Below is a small trained network, with its code and all its weights. Each question gives an input and a class and asks what happens when units are switched off, that is, made to give their printed mean instead of their output.

import numpy as np


def w(rows, s, z=0):
    codes = np.array(rows[::2]) - 128.0
    scale = np.full(codes.shape[1], s)
    scale[-1] = z or s
    return codes * scale


def f(y):
    return y / 2 * (1 + np.tanh(0.7978845608 * (y + 0.044715 * y**3)))


def log_softmax(a):
    a = a - a.max(-1, keepdims=True)
    return a - np.log(np.exp(a).sum(-1, keepdims=True))


def net(x, mask):
    res = np.array(x, float).reshape(1, 4) / 4 @ E
    y = f(res @ A[0][:, :-1].T + A[0][:, -1])
    res = res + np.where(mask, y, B[0][:, -1]) @ B[0][:, :-1]
    return log_softmax(res[-1] @ U[:, :-1].T + U[:, -1])


A, B = {}, {}
E = w([
[142,199,81,160,141,208,145],'x0',
[44,150,113,178,190,39,133],'x1',
[84,117,72,9,90,200,176],'x2',
[39,127,117,126,219,191,110],'x3',
],0.013)
A[0] = w([
[65,66,188,44,77,75,6,146],'N0',
[116,212,138,222,219,108,101,127],'N1',
[97,20,158,106,101,129,143,143],'N2',
[86,70,138,71,139,223,70,139],'N3',
[85,233,5,60,161,133,138,162],'N4',
[185,156,62,102,52,179,121,214],'N5',
[72,39,191,91,76,103,120,140],'N6',
[179,160,104,124,97,202,136,144],'N7',
[204,178,169,206,146,51,2,188],'N8',
[93,195,48,86,153,196,175,176],'N9',
[98,178,75,95,154,157,163,163],'N10',
[111,246,96,171,179,176,69,253],'N11',
[170,100,133,19,123,209,96,130],'N12',
[25,69,141,130,59,10,98,155],'N13',
[178,62,135,79,91,73,155,187],'N14',
],0.0096,0.0061)
B[0] = w([
[113,52,58,36,142,99,87,200],'N0',
[68,115,201,178,227,106,91,220],'N1',
[166,99,133,35,118,180,130,169],'N2',
[112,141,219,104,122,177,143,190],'N3',
[72,214,138,98,83,101,173,204],'N4',
[165,165,101,135,116,203,162,197],'N5',
[170,88,121,13,161,96,107,184],'N6',
[213,111,144,231,68,184,186,177],'N7',
[119,192,47,213,161,114,1,250],'N8',
[59,149,93,178,148,125,203,211],'N9',
[90,160,122,156,68,92,240,180],'N10',
[50,88,152,244,178,81,153,221],'N11',
[144,74,185,156,146,209,137,198],'N12',
[198,100,149,110,182,11,149,217],'N13',
[185,109,19,29,148,95,98,194],'N14',
],0.008,0.018)
U = w([
[234,136,95,135,69,196,166,5],'0',
[178,226,69,206,54,114,23,57],'1',
[195,73,106,44,169,91,83,215],'2',
[83,74,191,38,146,212,137,123],'3',
[36,255,111,161,116,120,232,220],'4',
[89,166,174,211,193,111,28,144],'5',
[151,96,234,207,135,211,194,94],'6',
[110,87,191,174,126,25,154,66],'7',
],0.0085,0.0024)

Each question gives the input, the list of numbers given to net, and the class t.
The units are the neurons (one row each of A and B). Each row of codes is followed by its name. A weight is (code - 128) times the scale printed after its matrix; where a second scale follows, it is the last column's (A, B and U).
mask holds one flag per neuron, in row order. A switched-off neuron (its flag False) gives its mean, the last column of its row in B, instead of its output. The means were averaged over made-up inputs and are rounded, as every weight is.
A unit's drop is (log p(t) with every unit on - log p(t) with that unit switched off) / (log p(t) with every unit on - log p(t) with every unit switched off).
The circuit of an input: a set's keep is (log p(t) with only the set's units on - log p(t) with every unit switched off) / (log p(t) with every unit on - log p(t) with every unit switched off). Starting from the 12 units with the biggest drops (on a tie, the unit counted first), units are removed one at a time, each time the one whose removal leaves the highest keep (on an exact tie, the one counted first), for as long as the keep stays at least 0.8.
circuit, biggest first: the units of the circuit, biggest drop first
top k neurons: the k neurons with the biggest drops, biggest first
drop when u is switched off: that unit's drop, to one decimal
input [-5,6,1,6], class 7: circuit, biggest first -> N8
input [8,-4,-1,-1], class 6: top 2 neurons -> N7; N8
input [5,3,0,-6], class 1: top 2 neurons -> N9; N10
input [7,-7,6,5], class 6: top 2 neurons -> N12; N7
input [-6,4,-7,-6], class 2: top 2 neurons -> N13; N14
input [-4,1,6,1], class 3: top 3 neurons -> N8; N3; N12
input [1,-8,7,5], class 6: drop when N12 is switched off -> 0.3
input [-6,-8,-7,-8], class 2: drop when N14 is switched off -> 1.0
input [-2,7,-1,-8], class 2: drop when N13 is switched off -> 0.3
input [1,-7,0,1], class 6: drop when N12 is switched off -> 0.4
